Each row was made from one path, in order. Every step used is in the known rows, and no mark comes twice. Write each row's path.
Known rows:
G-E-N-J-Q-K-C-T: [-241  203 -203 -475   96   27   42  481 -259 -170 -186  -73  147 -233
  164  493 -107   18  214 -211 -118  -22   88  -21  -89  -38  141  -30
   41 -162  265  -39  131  -42  429  364  164  474  130   33  226  316
  457  156 -382  -51  -17 -205 -117   13  -73 -165]
Q-K-T-S-U-G-E-D: [-218  107   64 -299  190  -78  -48  113 -216 -224 -248 -285 -531 -190
    9 -263 -225   26   88 -168  -26  186  197  345  169  -21  135   -8
  -64  231  354 -484   -7 -346  162   40  -65  127 -169  253  214  313
   50  182  150   85  222  -83   40  166 -223  -54]
U-N-J-T-S-H-Q-K-C: [ -93  -47 -357 -644   79  -56  178  455 -487 -302 -429  -35  -40  -67
  427  205  -44  112  297 -368 -198 -176  192  218  -41  -62  227  -30
  153 -353  345  133  437  278  435  444  -50  554  235 -144  287  237
  175  184 -627  102 -339 -350 -119   30 -129 -145]
G-E-H-U-C-T-K-J-Q: [ -45  219 -122 -304   97  272 -169  447  -51 -152 -177   24 -461 -252
  175 -258 -165  -74  109 -320   21  142   -3  131  -17   14  235   32
   97 -131  141 -146  290  149  229  310  289  106  223   56  208   70
  448  -79 -326    8 -222 -215 -159  262   81 -346]
G-E-D-S-Q-K: [-162  -97  185   17   96  -77   73   30 -114 -188 -157 -221 -383  216
   86 -110 -226  -58  222 -155  -69  111  263  -74   55  -68   69    3
   70  122  161 -851 -137 -129  388  119 -375  156 -295  215   43  149
 -286   57  -98  237  240 -250  -73 -198   -9   81]
E-D-S-U-H-Q-K: [  71 -287   69 -342   37   20   43  182 -182 -200 -249 -222 -248  227
  381  163 -244    8  249 -293 -100   12  225  173   32  -22   69  -44
  130 -119  177 -368  118   21  444  170 -247  354  121  132  239  122
 -303   -6 -213  321   54 -306  -13  -50  -43  -21]
H-Q-K-C-T-S-N-J-E: [   0  -18 -326 -569  112    1  149  500 -240 -210 -506  -10  184 -176
  163   34  -59   48  276 -374 -335  -77  125   52   74 -195  205  -37
   21 -266  266  273  303  188  468  380 -120  312   84  -78  273  139
  332  107 -405  -29 -227 -367  -77  111  -69   32]
H-Q-K-C-J-E: [  -9  227 -130 -534  144  -80   83  530  -53 -321 -235  -84  242  -96
  -93  432 -136  -80  167 -233 -106   -4  112 -262  -88 -191  164 -128
  -48  -40  154  307   38   51  277  274  152  161  -31  -72  329  334
  383   55 -365  127   -8 -349  -87   65  -96  -55]
U-H-Q-K-C: [  29   38  -92 -699   90  -46   84  307 -219 -356 -235 -128  268  -86
  144  399 -143  -79  105 -303 -135  -66  170  -97 -166   18  179 -108
   27  -66  224   49   90  -27  328  274   46  302   79  -42  326  413
  183  142 -329  234   77 -219  -14    1  -58 -160]
U-H-Q-K-C-T: [  70   48 -136 -861  134  -42    3  322 -243 -295 -299 -113  334 -225
   96  363 -119  -43   71 -251 -217  -63  125   18 -211   -2  163 -147
  -90 -111  226   61   -9  -92  307  214  123  212  141  -49  406  485
  274  172 -249  208   65 -190  -61    9  -38 -241]
U-E-D-S-T: [-134    2   99 -109  150  124  -65   29 -100 -120  -53 -395 -691  113
   -3 -215 -279  129  169  -82   44  133  123  343  111  -60  -48  -16
   31   74  148 -694 -162  -48  101 -127   36  252 -205  247  186  -69
 -412 -119   84   50  182 -111  -39  -34 -185  -27]
C-J-H-U-N-Q: [  13   10 -109 -313   41   51   71  482 -110 -144 -352  -63 -470   83
  385  -46 -170  -21  231 -234  -89  -73  116  498   -8  -50  167  -53
  263 -318  239  289  568  276  259  333  269  483  342  -57  344  -44
  191 -177 -361  152 -447 -404  -35   88  -22  -65]
K-T-C-J-E-N-Q: [  12  174 -258 -298  127  159   27  592   49 -145 -331 -105  188 -208
  134   24 -144   17  229 -264   15   80   40   23   40 -112  108  -39
   91 -159  194  330   24   84   75  178  348  227   19   93  384  102
  443 -104 -211  121 -250 -238  -77  213   -1  -12]
J-H-Q-K-C-T-U-G: [ -24  224 -148 -781   83   20 -114  453 -115 -238 -424 -107   42 -390
 -179  214 -114   -8  -35 -308  -66  -47   81  235 -133  -72  194 -130
 -184  -79  354  108   -8  -87  350  201  264  215  163  -45  355  398
  467    6  -34   53   64  -92   42  104 -242  -64]
T-S-H-U-G-E-N-J-K: [-242  -76 -178  -93   41   65  123  466 -106  -71 -240 -142 -850   95
  362 -605 -141  188  264 -345  -87   -6  199  744  276  -45  146  178
  348 -181  289 -154  567  140  179  258  -81  822  170  135  173 -241
  -81  -60 -277  -48 -412 -345  137  420 -216 -118]
C-T-U-G-E: [-240  237   69 -193  208   80 -207  203 -102  -59 -156 -296 -584 -293
 -122 -721 -186   61    4 -140  156  200   89  720  148   -9  145   89
  -75  183  304 -343  -28 -228   -9    0  240  360  -22  287  262   67
  330   52  179  -77   -3  -43    8  294 -125  -29]
T-K-J-Q: [  -6  257  -47 -230   72  145  116  264  -72 -323 -304   27  165 -173
   11  420 -153 -157   -7 -245  -69  -15   68 -301  -45  -39  210  -82
  -19   52  115  -64  151  126  273  263  126  -46  -40   -6  186  268
  328    8 -183  267  -26 -160 -223 -112  124 -119]
K-C-T-S-H-U-G: [  37 -208 -118 -602  254  115 -129  467 -347  -28 -280 -133 -444 -196
   54 -303 -149  140   62 -332 -260   17  115  786   93  -88  201   -4
  -40  -56  407   15   49  -45   51  254  186  236   72  100  304  -37
   67  -23  144 -161 -242 -201   56  337 -189  -51]
D-K-J-H: [  35  113 -108 -238  151  128  150  343 -250 -218 -216  -44   49 -143
   96  477 -137 -102  119 -171 -143   -5   85 -158 -127  -92  123 -141
   61   50  255   42  105   35  299  280  182   27  -59   55  207  102
  265 -229 -310  187   25  -54 -258 -270   39   11]
D-S-N-Q-K-J-E: [  30   46  -49   -1   47   60  293  437    9 -159 -305   32  -37   98
  159  424 -155  -58  294 -459 -163    7  147 -208  149 -152  129   13
  150  -99  143   37  202  376  431  331 -258  105 -172   18  101  -77
  148  -67 -434   54 -206 -440 -177  120   63  317]
U-T-C-J-Q-K: [-147  315 -223 -479  187   86  -24  560  -59 -380 -174   18  245 -255
  -71  570 -126  -86   97  -61  131  -41   66   38 -236  -31  135 -197
  -74  -51  154   14  -41  -15  204  223  286  193  286 -160  529  514
  444   23 -181  204   69   12 -184  -71  -37 -366]
K-T-C-J-H-U-E-D-S-N: [ 132 -108  -12 -356  222  331 -170  500 -408  -25 -401  -70 -805    8
  317 -224 -161  175  335 -298  -40  142   43  674  161 -176   73  -51
  109 -187  308 -329   -5  162  142  267  331  238  -68  170  274 -291
  -65 -138  -54 -120 -198 -269  -36   90 -117  -47]
Q-K-J-E: [ -53  347   -3 -126  174   -1  192  307   20 -286 -127   10   58  -76
  -77  316 -157 -126  184 -264  -10   95   77 -294   20 -140  149  -13
  -21  122  136  123   51  125  308  285   54 -111 -149  -24  125  136
  351   86 -350   94   -4 -182 -167   44  -29   34]
G-E-D-S: [-148  -92  230  -29  216   93  -61   38 -240  -37 -196 -334 -610  138
  154 -536 -242    1  216  -71  113  205  192  137  178  -37   66   74
   85  217  154 -736  -38 -152  187   97 -146  255 -242  346   16  -75
 -240   80   29   62  123 -146  -67 -187   -8  120]
C-T-U-E-H-Q-K: [ -58  226 -138 -318  -27  134  -42   61   34 -183 -205  -55 -243  -46
  149 -404 -175   60  189 -323 -174   37   79  410  113  -32  135   50
    2 -181  197 -190    9  102  224   67   64  596  215  259  316  118
  217 -202 -327   89 -114 -170 -170  213 -137 -134]
Q-K-C-J-E-H-U-T-S-N: [ -27   75 -265 -383  205  153   19  672 -133 -119 -189  117 -432  -49
  185  -39 -188   45  356 -399  -43   93  131  412   89 -165  220  -31
  147 -202  265  252  312  206  265  468  196  472  288  -36  360  -80
  312 -140 -429 -163 -350 -337 -150  321 -138 -164]
Q-K-J-H-U: [  -1  207  -22 -254  159   21  116  464 -167 -276 -186  126 -148  -75
   65  606 -126  -96  173 -338  -95  -22   82  -16  -81 -114  178  -43
   56   -9  241  188  185  178  405  435  133 -137   -5 -127   81   63
  351  -31 -359   42  -60 -162  -59  -49  -99  -65]
Q-K-T-C: [ -43  148 -113 -497  255   11   -9  373 -250 -366 -213  -71  383 -380
 -147  677 -112  -79   55 -228   49   33   60  -55 -161  -21  123 -124
 -179  153  238 -129 -382 -194  163  191  150 -222 -195   -6  258  424
  369  209  -16  212  244  106  -20  -54  -90 -187]
K-C-J-H-U-G-T-S: [ -45   84 -135 -569  243  158 -133  574 -312 -201 -263 -112 -387 -224
  175 -139 -156   71   18 -267   42  -31  159  566  -13 -134  223 -151
   31  -84  487  419  125   25 -109  214  452  155  220    9  385   84
  462   27  -42  -99 -269 -122   13   89 -213 -120]
H-U-N-J-E-G-T-S-Q: [ -74   25 -178  134   63   55   94  385   18 -159 -136 -130 -479   29
  381 -411 -202  -43  197 -407  106   10  243  615  180  -34  192   60
  309 -279  439  210  254  265  123   78   86  512  244    1  157 -158
    3  -74 -328  196 -459 -247  158  340 -134   27]
Q-K-C-J-E-N: [ -52  161 -123 -387  195   55   85  469  -24 -207  -69  -50   44  -72
   13  446 -190  -15  261 -247   31   90   87 -114  -42 -167  120  -97
    3  -35  178  181  -23   37  253  311  313  262   36   51  303  169
  378   32 -363   33  -96 -287 -184   75 -116  -37]
H-U-E-D-S: [ -12 -116  202  -97  121  165 -103   97 -182  -28 -123 -237 -896  252
  167 -513 -255   86  229 -160  -42  129  110  522  245  -79   44   96
   98   69  156 -540  -17   31  118   33  -14  320 -107  282   87 -210
 -462 -130   19   14  -10 -246   -4  118 -167   -1]
U-H-Q-K: [ -15   68  -57 -400   11  -70  161  150  -40 -335 -188 -133  137   30
  231  133 -171  -84  116 -261  -94  -78  177    8  -79   47  152  -66
  103  -76  147  -78  181   16  334  160 -116  391  133    6  286  326
   89   56 -344  333   -1 -181  -33  -19  -27 -127]
U-C-J-Q-K: [-135  116 -153 -421  116   38   64  386   -2 -424  -57  -70   96 -138
  -10  533 -168 -137  143 -110  121    0   46  -91 -158  -55  130 -188
  -30  -85   65  -95   71   93  327  242  159  221  268 -126  368  424
  398  -67 -313  274 -118 -120 -169  -10  -90 -279]
D-S-H-Q-K-C-T-U-N-J: [  36 -258 -231 -661  115  121  -24  515 -537 -137 -473  -91   13 -118
  333  279  -77   88  314 -484  -95  -84  151  447  -20  -97  164  -31
   46 -365  362  -67  141  251  499  460   -4  454  162  -32  319   25
  306  108 -427   -9 -309 -373 -157  165   17  -29]
U-E-D-S-Q: [ -52 -175  137  -17   47  104   44  -30  -45 -110 -179 -273 -616  307
  168 -517 -248   58  239 -134 -169  106  187  254  179 -107   17   32
  115   11  165 -681  -79   29  216  -35 -155  329 -197  317  153  -91
 -517 -215  -17  176   36 -272  -89  -70  -70   78]
D-S-Q-K-T-U-C: [ -59 -159  -68 -301  123   38  -35  366 -191 -360 -196 -130   38 -269
  -85  427 -170 -143  172 -393  199  157   89  124  -37 -121  119  -72
 -107   29  214 -378 -258    9  429  200  -78 -172 -166   17  153  194
  333  -96 -126  233  -44  -83  -27  201  -75 -106]
G-T-U-C-J-Q-K: [-192  303 -163 -368  164  190  -84  393  -70 -466  -32  -46  144 -253
   15  420 -166 -127   71 -237  422   70   83   85 -123  -51  185 -189
  -80 -106  241   25 -185  124  140  225  281  281  402 -157  398  421
  704  -74 -307  268 -127  -37 -122   28 -120 -364]
T-U-H-Q-K-C: [  31   82  -70 -654   92   48  -25  284 -294 -363 -292  -88  169 -147
  114  177 -142  -87  124 -394   -7   24  149  116  -77   -7  225  -41
  -17  -80  269    1   92   33  348  356  114  376  138  -17  315  327
  355  106 -302  202   -5 -227  -14  150  -61 -157]
S-D-K-T-U-C-J: [ -18   49 -142 -526  317  112 -119  308 -428 -315  -75 -233   79 -410
 -157  309 -189  -50  120 -120  140  167   12  158 -110  -99  139 -255
 -163   68  159 -333 -335 -115  167  101  318  199   -4  -15  407  307
  302 -311  -43  341   18 -100 -130   78 -108 -332]
E-G-T-S-D-K-Q: [  57   50  -69  -43   83   67  166 -147 -170 -239  -38 -143  298 -145
   92  255 -266 -199    3 -181  -92   42  237   26  -37   45  179 -214
  -71   78  290 -274 -389  -43  -85 -130 -128  380   60  250  217  303
 -267 -161   57  493  115   89  -92 -272  -34   33]
Q-K-C-T: [ -40   72  -88 -705  288  -30  -34  354 -270 -269 -178  -85  278 -327
 -209  680 -126  -43   49 -157 -129    6   83  -16 -201  -74  120 -153
 -243  107  231  -64 -323 -198  230  215  190  -87  -59  -18  282  448
  315  172  -46  102  214  -48  -92 -110 -123 -189]
Q-K-C-J-E-D-S: [  36    8   74 -453  243   57  -17  344 -226 -187 -237 -160 -126   29
  -78  223 -213  -47  253 -132   30  123  127 -212    0 -215   75 -132
 -115   76  107 -299 -172  -17  295  267   85    7 -153   59  210  189
   59  182 -144  104   63 -298 -200  -83  -79   16]
D-S-H-Q: [  22 -307  -31 -126   88   83  121  331 -169  -63 -264 -202 -134  181
  302    8 -178   36  220 -360 -122  -27  194  197  122  -85  107   24
  184  -90  206 -176   68  157  304  211 -267  394  -97  192   97 -205
 -169 -217 -202   92 -195 -267  -13  -76   12  208]
G-T-S-N: [-114  -71 -103  -99  240  190  105  153 -209 -193 -204 -102 -150  -30
  325 -141 -177   49  131 -319   64   49  223  341  150  -40  185  -44
  113   -5  372  -32  -47   67    5  156  -65  359   81  154  212  -53
  133  -72 -117  102 -163  -63  -61 -188  -43   44]
G-T-S-Q-K-C-J-E-H: [ -38  110 -233 -299  127   84  121  354  -75 -313 -167   18  160   -2
  243    1 -185  -39  233 -372 -135   37  229  -84  -19 -205  209 -138
   62 -212  337  246  -49  159  123  303   90  209  122   68  345  170
  436   -2 -460  141 -254 -277 -220   -3  -30  -86]
C-T-U-H-Q-K-J-E-N: [  88  311 -135 -312   11  168   72  258   62 -170 -317   58   18 -103
  321 -237 -154  -30  273 -467   -8  126   58   81   90  -84  202   51
   85 -256  186  227  311  264  420  303  177  400  281   53  332   61
  530  -39 -543  120 -345 -337 -239  341   65  -46]

Write each row's path:
[-138  104  -70 -166  162  204 -178  598  -51  -15 -118 -142 -849  -69
  277 -505 -177  163  195 -233  137   83   85  751   50  -36  138   43
  251 -117  352   13  296    2    2  212  506  481  183  218  358 -169
  280  -53 -106 -187 -227 -175   28  250 -144  -22]
T-C-J-H-U-G-E-N
[-303  214 -242 -165  -18   12   77  489  -78 -130 -209 -204 -162 -167
  194  -98 -119  140  195 -490   81  -23  201  363  154   20  151   96
  233 -139  414 -141  133  -12  328  204  -46  759  -36  106  190   83
  416  -95 -338  -61 -125 -234   76  390 -198   -3]
S-H-Q-K-T-U-G-E-N-J
[ -23 -200 -311 -758  130  -24  133  403 -374 -338 -601  -67   16 -200
  194  141  -56   10  217 -191 -317  -64  142  283 -100 -147  156  -97
   -7 -288  244   52  368  117  358  315  108  259  198 -101  450  267
  127  149 -285  307 -309 -315 -114   50    4 -332]
U-N-J-K-C-T-S-Q
[  61 -199 -301 -255  -16  241  131  184  -99 -100 -379 -121  -86  -80
  195 -553 -165  -67  333 -127 -127  124   73  127   65 -119  108  -73
   56 -215  149 -219  255  136  298  237 -171  390  270   68  333   50
  -91 -164 -212  213 -191 -155 -259  -29   70 -104]
U-C-T-S-N-J-E-D-K-Q
[-114  102  -89 -171    2  -43  102  300   31 -301 -180  -31 -293  -27
  169  -23 -183  -29  -13 -370  -86 -113  237  408  -19  -68  213 -109
   90 -121  443   94   87   39  182  111  -87  135  169  -54  231  183
  139  -72 -114  187  -98 -104  127   45 -230  -54]
J-H-U-G-T-S-Q-K
[ -48  192  -18 -583  116   82 -176  306 -365 -273 -307 -124 -447  -31
   12    8 -140  125  231 -181    1   66  108  205   57 -191   99  -53
 -120  -73  176 -385 -135  108  199  114  195  382   -2  110  315  313
   81   29 -284   92    2 -360 -222   95 -237 -175]
H-Q-K-C-J-T-U-E-D-S
[-198   88 -231 -485   85   62   58  309 -372 -197 -351  -29   48 -224
  335   30 -101    8  266 -230 -222    0  106   91   38  -73  206    3
   41 -203  282  -63  353   29  435  401   42  450  181  131  235  264
  488  233 -388  -75 -206 -214 -220   43  -13  -97]
G-E-N-J-Q-K-C-T-S
[   2   68  -51 -685  272   74 -178  250 -411 -125 -130 -281   -4 -413
 -324  228 -198   73  -79 -128 -144   51   55  379 -120  -44  153 -211
 -277  124  292 -367 -424 -290   99   11  316  344  -15   86  435  355
    8 -162  280  200  250  -96  -43  118 -207 -144]
S-D-K-C-T-U-G
[ 102 -151  -45 -310  140  210  -76  -29 -339  -10 -224 -139 -738  121
  252 -803 -199  124  198 -131 -418   87  115  718  203  -75  108   -9
   31  -93  287 -576  -18  -44   89   78  -45  529   99  264  298  -58
 -420 -304  -32  106  -69 -252 -162  101 -116 -160]
C-T-S-H-U-E-D-K
[ -56   97 -221 -139   26  159   68  314 -170 -172 -252   -4 -642   65
  527 -403 -148  195  340 -374 -329   64  102  453  255 -149  167  152
  244 -243  282  289  504  378  133  175  144  466  184  325  261 -184
   99 -283 -550  -62 -435 -325 -227  246 -121  -28]
K-J-T-S-U-E-H-Q
[  52   30   15  -98   50  179  -35  394   92  -81 -307 -122 -339   16
   11 -185 -286 -128  227 -119  168  227  130  170   50 -194   75  -72
  -26   37   91  -85  120   59  136  122   44   -2   99  151  331   26
  -74  -32    9  156    9 -256 -187  -21  126 -155]
C-J-E-D-S-U-T-K-Q
[ -37   22 -271 -630  161  -33    5  703 -106 -397 -260 -101   72 -303
   87  750 -127  -68  206 -286   42   28   63   52 -181 -154  117 -216
    5 -177  267  366  120   49  425  267  249  -14  181 -142  369  313
  559 -200 -376  167  -92 -170   49   23 -182 -254]
S-U-C-J-H-Q-K-T
[-100  138  -34 -488  224  133 -216  185 -396    5  -56 -308 -359 -308
  -94 -327 -235  120   36 -183 -137  154   98  468  -13   14  175  -86
  -95   68  322 -548 -254 -281   69   69  292  659    7  312  361  155
   32 -165  101   39  167 -140  -85  195 -161 -100]
S-D-K-C-T-U-G-E-H
[ -27  274 -141 -236  125  194   32  616  -62 -187 -227  114 -169 -127
   42  335 -148  -82   46 -361    2  -12   97  116  -40  -22  232  -35
  112  -64  230   79  214  198  290  372  153  157  150 -206  223   82
  220 -233 -231   72 -106 -235  -49  115   31 -310]
S-H-U-T-K-J-Q
[-119  234 -177 -355  -51    9   26  329   58 -245 -229 -151  110 -262
  -60  240 -189   -5    7 -421   47  -38  129  144   22   42  161  -35
   -6  -10  262 -100 -100 -102  239   70   40  418   21  116  265  313
  358 -154 -119  219   -4  -18  -11  291 -220  -70]
E-H-Q-K-T-U-G
[-186  458  -10 -429   66  -33  -93  284  -80 -253 -424 -219 -339 -232
  -62 -321 -161  -16   64 -177  137   93  162  114   41  -56  163  -97
  -30   36  298 -343   66 -187  277  108  167  378  -33   61  291  402
  440   15  -78  141  103 -163   -6   70 -204 -103]
C-J-H-Q-K-T-U-G-E-D
[ -17  220 -256 -210  137  257  -45  528   93 -171 -171 -114  111  -17
  297 -283 -164   64  180 -303  132   16  139   43  -13  -88  149  -64
  176 -232  264  404  -85  164 -106  135  292  418  248  106  419    5
  381 -123 -372  136 -213 -140  -87  -17   -6  -86]
G-T-C-J-E-H-Q
[ -28  272 -186 -128  131  141  154   84   -5 -329 -139   -1 -160  -10
  306 -118 -136    1  134 -461 -139  -31  283  117  158    5  183  -35
  132 -118  450  -10 -127  275    1  -33  -31  406   36  163  229  167
  151 -126 -433   87 -145 -146 -124   77 -146   73]
U-E-G-T-S-H-Q-K-J
[-227  216   -8 -239   43 -106   56  283 -206 -278 -244 -170 -280 -272
  108  149 -203  -73   45 -277 -103  124  115  386  158  -42  214   -9
  -37   84  350 -124  259 -161  269  166  -44  237  -41  212  224  289
  333  140  -16   52  -26 -123   45  344 -155  -16]
J-Q-K-T-S-U-G-E
[-169  362 -174 -422  127  108  -32  481    5 -396  -62  -91  268 -250
  -35  600 -147    4  -94 -165  176 -134  126  108 -211   14  141 -255
  -84  -58  309   57 -305  -55  -95   40  319  226  247  -89  556  570
  476  139  -52  259   84   43 -104  -13 -135 -249]
U-G-T-C-J-Q-K
[ -54 -114   64 -487  192  189 -277  324 -329   80 -421 -359 -622  -69
   56 -754 -179  165  122 -305   -7  167  199  520  181  -57  140   62
   -7   -6  380 -589 -119 -131  171  148   26  542  -97  285  231  -38
  -71  -33  151 -133   18 -302   35  198 -113  121]
K-C-T-U-G-E-D-S-H-Q
